[-1.50  0.45 -0.74 -0.84  1.28  0.23  0.34  0.85 -0.23 -1.05 -0.85  0.24
  0.16  3.92  0.15 -0.82  0.11  0.71 -0.89  0.89  0.23  0.17  1.01  1.84
 -0.31  5.01  0.17 -1.41 -0.70  1.54  0.03  0.80] -> Y
[ 0.30 -2.55  0.82 -0.34 -0.01 -0.23 -3.08 -0.54  0.02  1.22  1.06 -0.32
 -0.98 -1.44  1.35  0.51 -2.18  0.13  0.21  0.28 -2.33 -1.64  0.30 -0.08
  0.58 -3.39  1.64 -0.90  0.27 -0.24  0.03  0.56] -> Q
[-0.45 -2.19  0.36 -0.43  0.01  0.14 -1.72  0.01 -0.70 -0.29 -0.54 -0.09
 -0.20  1.38  0.39  1.24 -0.65 -0.13  0.04  0.69 -1.26 -0.75  0.58  0.46
  0.01  0.14  2.08 -0.92 -0.24  0.59  0.17  0.31] -> Q
[ 0.04 -0.80 -0.06 -0.62  0.50 -0.30 -1.81 -0.39  1.20  0.56  1.63 -0.42
 -1.00  0.47  0.98 -1.19 -1.43  0.77  0.10  0.36 -1.14 -0.99  0.26  0.38
  0.05 -0.37  0.75 -0.67 -0.13 -0.42 -0.21  0.80] -> Q
[-1.23 -0.14  1.50 -1.53  1.11  0.00 -1.68  1.47 -0.15  0.12  1.34 -0.15
 -0.18 -0.63  0.45  2.10 -0.22  0.22  0.24 -0.40 -1.39  0.29  0.01 -0.38
 -0.40 -2.04  1.76 -0.98 -0.82 -0.42  0.05 -0.19] -> Y
[-0.09 -1.06  0.17  0.07 -0.03 -0.08 -2.63 -0.52 -0.48  0.78  0.43 -0.34
 -1.29 -4.68  1.34  4.25 -2.08 -0.16  0.11 -0.32 -2.85 -1.03 -0.15  0.43
  0.93 -1.96  0.80 -2.13  0.19 -1.62 -0.21  1.45] -> Y
[-0.71 -2.62  0.25 -0.02  0.10  0.02 -1.64  0.01 -0.36  0.31  0.01 -0.06
 -0.96  1.29  0.91  0.47 -1.66 -0.22  0.02  0.96 -1.71 -1.44  0.11  0.31
  0.17  0.06  1.95 -1.20  0.27  0.34  0.40  0.63] -> Q
[ 0.11 -0.87  0.44  0.15  0.18 -0.03 -2.85 -0.15 -0.16  0.73 -0.19 -0.35
 -0.69 -4.65  0.99  5.19 -0.89 -0.15  0.20  0.13 -3.37 -0.84  0.07  0.01
  0.85 -1.48  1.11 -1.71 -0.15 -1.45 -0.35  1.51] -> B
[ 0.60 -1.17 -0.09 -1.98  1.90 -0.51 -0.47  0.19  1.52  0.60 -1.31 -0.20
  0.75  3.03  1.40 -3.05 -0.48  1.16 -0.03  0.93 -0.37 -1.96  1.82  0.07
 -0.57  0.94  0.15  0.91 -0.34  0.90 -0.43 -0.34] -> M
[-0.06 -0.06  0.93 -0.57  0.37  0.05 -1.70  0.19 -0.78 -0.77  0.24  0.05
  0.20  1.12  0.15  3.28  0.91 -0.42  0.60  0.54 -0.06  0.04  0.38 -0.10
 -0.74  0.17  1.45 -0.94 -0.72  0.25 -0.15  0.09] -> Q
[-0.09 -0.75  0.57 -0.99  0.70 -0.24 -1.98  0.10  0.59  0.50  0.97 -0.38
 -0.25 -0.11  1.03 -0.02 -0.93  0.49  0.18  0.21 -0.99 -0.85  0.45  0.02
  0.37 -1.35  0.74 -0.25 -0.30 -0.12 -1.41  0.54] -> Q
[-0.10 -0.33  0.76 -0.91  0.70 -0.10 -1.84  0.85  0.52  0.13  2.24  0.13
 -0.42  0.32  0.52 -0.40 -0.52 -0.06 -0.32 -0.19 -0.82  0.51 -0.04  0.48
  0.00 -1.26  1.16 -1.18 -0.52  0.01 -0.17  0.24] -> B
[-0.37 -1.15  1.28 -1.84  0.92 -0.07 -2.81  0.25  0.37  0.05  0.37 -0.48
  0.05  0.97  0.85  1.59 -0.33  0.34  0.69  0.50 -1.23 -1.07  0.89 -0.23
 -0.01 -1.26  1.63  0.08 -0.79 -0.05 -0.07  0.37] -> B
[ 0.01  0.18  1.20 -0.91  0.98 -0.28 -2.34  0.35  0.86  0.36  1.27 -0.30
 -0.10 -0.97  0.91  0.79 -0.29  0.56  0.34 -0.67 -1.06 -0.69  0.66 -0.33
  0.03 -2.13  0.85 -0.29 -0.65 -0.27 -0.22  0.24] -> Y
[-0.07 -0.74  0.50 -0.86  1.07 -0.37 -1.79 -0.13  1.28  0.61  0.91 -0.29
 -0.60  1.50  0.89 -1.81 -1.01  0.69  0.07  0.54 -0.53 -1.45  0.67  0.25
 -0.04  1.09  0.82 -0.64 -0.27 -0.08 -0.21  0.49] -> Q
[-0.72 -0.46  1.13 -1.37  0.54 -0.29 -1.50  0.51  1.31  0.46  2.00 -0.18
 -0.65  1.30  0.86 -2.31 -1.28  0.78 -0.07  0.00 -0.59 -0.59  0.72  0.02
 -0.10 -1.62  0.75 -0.16 -0.39  0.24 -0.16 -0.34] -> D
[ 0.18 -0.44  1.21 -1.64  0.96 -0.38 -2.10  0.99 -0.35 -0.07 -1.45 -0.17
  0.85 -0.26  0.90  2.99  0.37  0.34  0.76  0.00 -1.41 -0.60  0.64 -0.49
 -0.14 -0.59  1.48 -0.14 -0.56  0.15  0.29  0.28] -> B
[-0.46 -0.19  0.92 -1.11 -0.06  0.16 -2.09  0.35 -0.38 -0.26  2.98 -0.42
 -0.81  1.05  0.39  1.59 -0.43 -0.53  0.78 -0.15 -0.27  0.40 -0.83  0.11
 -0.18 -1.31  1.81 -0.93 -0.63 -0.12 -0.07  0.30] -> M
[-0.90  0.06  0.56 -0.79  0.55 -0.15 -1.52  0.51  0.25  0.16  1.44 -0.21
 -0.37  0.64  0.65 -0.33 -0.31  0.23 -0.08  0.01 -0.65 -0.29  0.13  0.08
  0.07 -0.70  0.87 -0.60  0.03  0.17 -0.26  0.19] -> B
[-0.20 -2.12 -0.09  0.76  0.42 -0.12 -0.88 -1.53  1.05  0.86  2.52  0.12
 -1.58  3.37  1.17 -3.88 -2.10  0.11 -0.28  0.84 -0.15 -1.97  0.69  1.05
  0.18  0.20  0.79 -1.25  0.37  0.32 -0.03  1.26] -> Q
[ 0.65  0.39  1.21  0.42 -0.13 -0.44 -3.43 -0.69  0.64  1.30  1.33 -0.49
 -0.79 -6.58  1.44  5.53 -1.56  0.18  0.19 -0.76 -3.59 -0.45 -0.16 -0.04
  0.85 -4.07  0.20 -2.08  0.00 -2.65 -0.71  1.45] -> D
[ 0.10 -0.25  0.56 -0.94  0.85 -0.25 -1.52  0.26  0.52  0.09  0.74 -0.05
 -0.07  1.39  0.53 -0.72 -0.67  0.16  0.16  0.22 -0.29 -0.44  0.53  0.22
  0.06 -0.15  0.91 -0.10  0.47  0.31 -0.23  0.18] -> B
[ 0.21 -1.58  0.13 -1.16  0.74 -0.87 -2.19 -0.82  1.40  1.52  0.68 -0.44
 -0.57 -2.33  2.07 -1.05 -2.16  0.89 -0.23  0.38 -2.51 -2.22  1.00  0.20
  0.18 -1.73  0.13 -0.92  0.42 -0.55 -0.34  0.33] -> M
[-0.07 -0.07  0.71 -1.89  1.20 -0.33 -1.25  0.57  0.75  0.12  0.60 -0.13
  0.01  1.57  0.75 -0.79 -0.04 -0.17  0.05  0.37 -0.95 -0.36  0.93  0.41
 -0.27 -0.02  0.75 -0.47 -0.67  0.59 -0.40  0.31] -> D

[ 1.29 -0.91 -0.06  0.76 -0.66  0.55 -0.76 -0.57 -0.27  0.31  0.78 -0.14
  0.60 -0.02  0.29  0.04  2.17  0.56  0.10  0.15 -0.80 -0.21 -0.33  0.36
 -2.17 -0.74  0.88 -0.16  0.54 -1.02  0.00  0.05] -> (67)
[-0.08  0.22 -0.22  0.22 -0.04  0.14 -0.78 -0.33 -0.27 -0.70 -0.16  0.57
  0.22 -0.10 -0.05 -0.13 -1.07  0.13 -0.12  0.74 -0.16 -0.04  0.38 -0.01
  0.14  0.04  0.00 -0.19  0.29  0.26  0.15  0.07] -> (70)
[ 0.13 -0.36  0.02  0.14 -0.35 -0.29  0.44 -0.56 -0.20 -0.01  0.33 -0.27
 -0.22 -0.75 -0.02 -0.78 -0.14 -0.27  0.22 -0.32  0.07  0.36 -0.10 -0.19
 -0.68  0.02  0.15 -0.55  0.39 -0.28  0.03 -0.26] -> (74)
[ 0.72 -0.40 -0.22  0.40  0.73  0.15  0.38  0.15  0.42 -1.23 -0.64 -0.83
 -0.89  0.17 -0.03 -0.44 -2.17 -0.37  0.22  0.16  0.62 -0.08 -0.21 -0.83
 -0.41 -0.24 -0.39  0.96  0.80 -0.60 -0.10  0.20] -> (73)
[-0.66  0.23 -0.20 -0.16 -0.08 -0.10 -0.53  0.00 -0.57 -0.56 -0.06  0.85
 -0.11 -0.47 -0.21 -0.54 -1.09  0.03 -0.01  0.96  0.22  0.20  0.38 -0.43
  1.41  0.39 -0.26 -1.01  0.32  0.41  0.07 -0.22] -> (70)
[-0.16 -0.33  0.05  0.03 -0.57 -0.03 -0.22 -0.44 -0.45  0.35  0.59  0.30
  0.23 -0.57  0.05 -0.01  1.00  0.21  0.06  0.05 -0.24  0.17 -0.14  0.27
  0.01  0.08  0.25 -0.89  0.05 -0.05  0.07 -0.25] -> (74)
[ 0.19  0.27 -0.63  0.14 -0.26  0.11 -1.26 -0.36 -0.32 -0.54  0.36 -0.06
 -0.19 -0.24  0.03 -0.14 -0.20  0.42 -0.05  1.56  0.04  0.00  0.27 -0.86
 -0.56 -0.08 -0.08 -0.85  0.51  0.24 -0.11 -0.16] -> (73)
